Below are the code and all the weights of a small trained network. Each question names an input and a class and asks about switching units off, where a switched-off unit gives its printed mean instead of its output.

import numpy as np


def w(rows, s, z=0):
    codes = np.array(rows[::2]) - 128.0
    scale = np.full(codes.shape[1], s)
    scale[-1] = z or s
    return codes * scale


def f(y):
    return np.maximum(y, 0)


def log_softmax(a):
    a = a - a.max(-1, keepdims=True)
    return a - np.log(np.exp(a).sum(-1, keepdims=True))


def net(x, mask):
    res = np.array(x, float).reshape(1, 5) / 4 @ E
    y = f(res @ A[0][:, :-1].T + A[0][:, -1])
    res = res + np.where(mask, y, B[0][:, -1]) @ B[0][:, :-1]
    return log_softmax(res[-1] @ U[:, :-1].T + U[:, -1])


A, B = {}, {}
E = w([
[155,202,102,104,123,125,117,149,9,188],'x0',
[136,162,213,101,144,178,164,150,78,78],'x1',
[146,138,169,128,24,161,109,134,116,95],'x2',
[103,166,106,42,151,125,82,194,148,111],'x3',
[191,204,123,92,117,87,138,122,125,123],'x4',
],0.015)
A[0] = w([
[130,69,84,156,29,202,87,110,109,73,134],'neuron 1',
[46,148,100,145,67,109,73,156,156,2,253],'neuron 2',
[164,191,112,144,114,12,133,60,152,163,189],'neuron 3',
[120,196,198,47,96,75,136,71,53,171,103],'neuron 4',
[171,122,33,179,143,37,12,76,144,230,172],'neuron 5',
[54,142,119,127,58,162,99,143,85,227,247],'neuron 6',
[104,130,123,123,247,86,207,78,131,73,149],'neuron 7',
],0.0075,0.0044)
B[0] = w([
[133,110,136,194,140,72,164,82,58,82,193],'neuron 1',
[93,114,168,42,89,168,122,99,212,87,209],'neuron 2',
[247,173,122,167,110,113,110,95,130,127,197],'neuron 3',
[117,92,142,112,85,116,89,145,169,119,207],'neuron 4',
[177,86,101,79,182,138,33,140,125,106,249],'neuron 5',
[192,172,115,168,175,147,82,142,53,87,209],'neuron 6',
[109,174,214,112,153,94,146,35,174,73,192],'neuron 7',
],0.011,0.015)
U = w([
[101,159,166,156,135,186,172,205,111,163,56],'0',
[152,160,63,98,163,145,114,207,116,239,4],'1',
[142,121,141,146,6,75,229,117,165,98,90],'2',
[133,176,158,167,156,74,177,58,117,51,250],'3',
[112,160,187,28,82,189,79,198,173,104,166],'4',
[145,102,99,164,144,107,114,82,125,124,196],'5',
[2,45,132,173,146,87,163,93,223,117,81],'6',
],0.009,0.0028)

Each question gives the input, the list of numbers given to net, and the class t.
The units are the neurons (one row each of A and B). Each row of codes is followed by its name. A weight is (code - 128) times the scale printed after its matrix; where a second scale follows, it is the last column's (A, B and U).
mask holds one flag per neuron, in row order. A switched-off neuron (its flag False) gives its mean, the last column of its row in B, instead of its output. The means were averaged over made-up inputs and are rounded, as every weight is.
A unit's drop is (log p(t) with every unit on - log p(t) with that unit switched off) / (log p(t) with every unit on - log p(t) with every unit switched off).
The circuit of an input: a set's keep is (log p(t) with only the set's units on - log p(t) with every unit switched off) / (log p(t) with every unit on - log p(t) with every unit switched off). Starting from all 7 units, units are removed one at a time, each time the one whose removal leaves the highest keep (on an exact tie, the one counted first), for as long as the keep stays at least 0.8.
circuit, biggest first: the units of the circuit, biggest drop first
most important unit: the unit with the biggest drop
top k neurons: the k neurons with the biggest drops, biggest first
drop of u: that unit's drop, to one decimal
input [0,0,-1,3,-7], class 6: circuit, biggest first => (neuron 5)
input [-2,5,4,-8,7], class 2: circuit, biggest first => (neuron 6; neuron 5)
input [-5,-5,4,1,2], class 6: top 2 neurons => (neuron 6; neuron 1)
input [-5,8,-4,5,-6], class 6: circuit, biggest first => (neuron 5; neuron 6)
input [3,-4,0,5,3], class 1: circuit, biggest first => (neuron 7; neuron 2)
input [3,8,1,-6,-5], class 0: circuit, biggest first => (neuron 7; neuron 3)
input [1,-8,-6,5,-2], class 1: circuit, biggest first => (neuron 1; neuron 5)
input [5,0,-1,-4,1], class 1: circuit, biggest first => (neuron 7; neuron 1)
input [4,-7,1,5,-2], class 1: circuit, biggest first => (neuron 7; neuron 4)
input [-8,-6,-1,4,8], class 4: top 3 neurons => (neuron 2; neuron 1; neuron 5)
input [1,6,4,0,-4], class 3: top 2 neurons => (neuron 1; neuron 5)
input [-4,-8,-7,-2,-1], class 5: top 2 neurons => (neuron 5; neuron 3)
input [-3,1,-3,1,-3], class 6: top 2 neurons => (neuron 6; neuron 3)
input [3,-3,6,1,-4], class 3: most important unit => neuron 1
input [3,-8,2,8,7], class 1: top 3 neurons => (neuron 7; neuron 3; neuron 6)
input [5,6,1,-3,-2], class 0: top 2 neurons => (neuron 2; neuron 5)
input [-5,0,7,-1,6], class 2: top 2 neurons => (neuron 5; neuron 6)
input [8,-2,3,-7,6], class 5: top 2 neurons => (neuron 3; neuron 4)
input [-1,1,5,-1,2], class 2: top 4 neurons => (neuron 5; neuron 6; neuron 7; neuron 1)
input [-6,-6,-2,5,4], class 4: top neuron => (neuron 2)
input [0,6,6,-8,6], class 2: drop of neuron 7 => 0.1
input [6,-5,-3,-2,6], class 1: drop of neuron 1 => 0.2
input [5,2,-1,-7,6], class 5: drop of neuron 1 => 0.3
